Here is a tiny trained network, its code and every weight. The questions are about switching its units off for an input and a class, where a switched-off unit gives its printed mean instead of its output.

import numpy as np


def w(rows, s, z=0):
    codes = np.array(rows[::2]) - 128.0
    scale = np.full(codes.shape[1], s)
    scale[-1] = z or s
    return codes * scale


def f(y):
    return np.maximum(y, 0)


def log_softmax(a):
    a = a - a.max(-1, keepdims=True)
    return a - np.log(np.exp(a).sum(-1, keepdims=True))


def net(x, mask):
    res = np.array(x, float).reshape(1, 3) / 4 @ E
    y = f(res @ A[0][:, :-1].T + A[0][:, -1])
    res = res + np.where(mask, y, B[0][:, -1]) @ B[0][:, :-1]
    return log_softmax(res[-1] @ U[:, :-1].T + U[:, -1])


A, B = {}, {}
E = w([
[5,23,200],'x0',
[128,129,127],'x1',
[222,18,1],'x2',
],0.0091)
A[0] = w([
[182,159,138,91],'n1',
[124,146,158,239],'n2',
[114,123,94,228],'n3',
[116,105,91,249],'n4',
[197,127,5,121],'n5',
[167,153,118,122],'n6',
[112,153,92,111],'n7',
[158,190,86,91],'n8',
[114,208,128,107],'n9',
[80,212,187,156],'n10',
[91,59,126,118],'n11',
[169,151,92,105],'n12',
[135,111,72,54],'n13',
[112,66,167,127],'n14',
[126,98,63,98],'n15',
[111,153,146,255],'n16',
[162,67,118,184],'n17',
[145,161,115,75],'n18',
[89,82,134,52],'n19',
[97,72,125,94],'n20',
[87,225,165,108],'n21',
[166,71,123,46],'n22',
[134,146,108,112],'n23',
[130,93,80,60],'n24',
[93,57,183,101],'n25',
[200,134,165,86],'n26',
[182,130,139,123],'n27',
],0.016,0.0087)
B[0] = w([
[179,177,212,163],'n1',
[155,67,37,190],'n2',
[150,147,5,181],'n3',
[165,65,33,197],'n4',
[77,67,112,253],'n5',
[162,177,139,167],'n6',
[164,141,135,139],'n7',
[201,115,202,182],'n8',
[94,26,130,175],'n9',
[166,56,116,228],'n10',
[218,154,136,183],'n11',
[196,158,156,176],'n12',
[126,95,158,157],'n13',
[224,214,137,181],'n14',
[174,48,219,173],'n15',
[164,75,25,198],'n16',
[129,57,110,196],'n17',
[206,162,253,146],'n18',
[180,166,210,159],'n19',
[197,116,164,167],'n20',
[130,21,157,208],'n21',
[73,49,225,158],'n22',
[172,180,168,144],'n23',
[76,90,212,159],'n24',
[217,169,180,195],'n25',
[206,128,202,151],'n26',
[212,136,125,159],'n27',
],0.0065,0.017)
U = w([
[196,143,201,120],'0',
[140,80,100,255],'1',
[103,23,175,6],'2',
[115,124,37,208],'3',
[40,157,149,72],'4',
[63,212,150,82],'5',
[44,229,81,86],'6',
[78,249,167,100],'7',
],0.011,0.0094)

Each question gives the input, the list of numbers given to net, and the class t.
The units are the neurons (one row each of A and B). Each row of codes is followed by its name. A weight is (code - 128) times the scale printed after its matrix; where a second scale follows, it is the last column's (A, B and U).
mask holds one flag per neuron, in row order. A switched-off neuron (its flag False) gives its mean, the last column of its row in B, instead of its output. The means were averaged over made-up inputs and are rounded, as every weight is.
A unit's drop is (log p(t) with every unit on - log p(t) with that unit switched off) / (log p(t) with every unit on - log p(t) with every unit switched off).
The circuit of an input: a set's keep is (log p(t) with only the set's units on - log p(t) with every unit switched off) / (log p(t) with every unit on - log p(t) with every unit switched off). Starting from the 12 units with the biggest drops (on a tie, the unit counted first), units are removed one at a time, each time the one whose removal leaves the highest keep (on an exact tie, the one counted first), for as long as the keep stays at least 0.8.
units of the circuit, in order: the units of the circuit, biggest drop first
top k neurons: the k neurons with the biggest drops, biggest first
drop of u: that unit's drop, to one decimal
input [6,1,1], class 0: units of the circuit, in order	[n25, n14]
input [-4,3,5], class 2: units of the circuit, in order	[n5, n15]
input [7,6,-5], class 0: top 2 neurons	[n25, n14]
input [6,-8,-7], class 1: units of the circuit, in order	[n16, n2]
input [4,-4,0], class 0: units of the circuit, in order	[n5]
input [-4,0,-7], class 2: units of the circuit, in order	[n21, n9]
input [8,4,7], class 0: units of the circuit, in order	[n14, n25]
input [2,3,7], class 2: top 3 neurons	[n22, n15, n24]
input [0,-6,7], class 2: drop of n15	0.2
input [-7,-5,7], class 0: drop of n14	-0.1
input [1,0,8], class 2: drop of n22	0.2
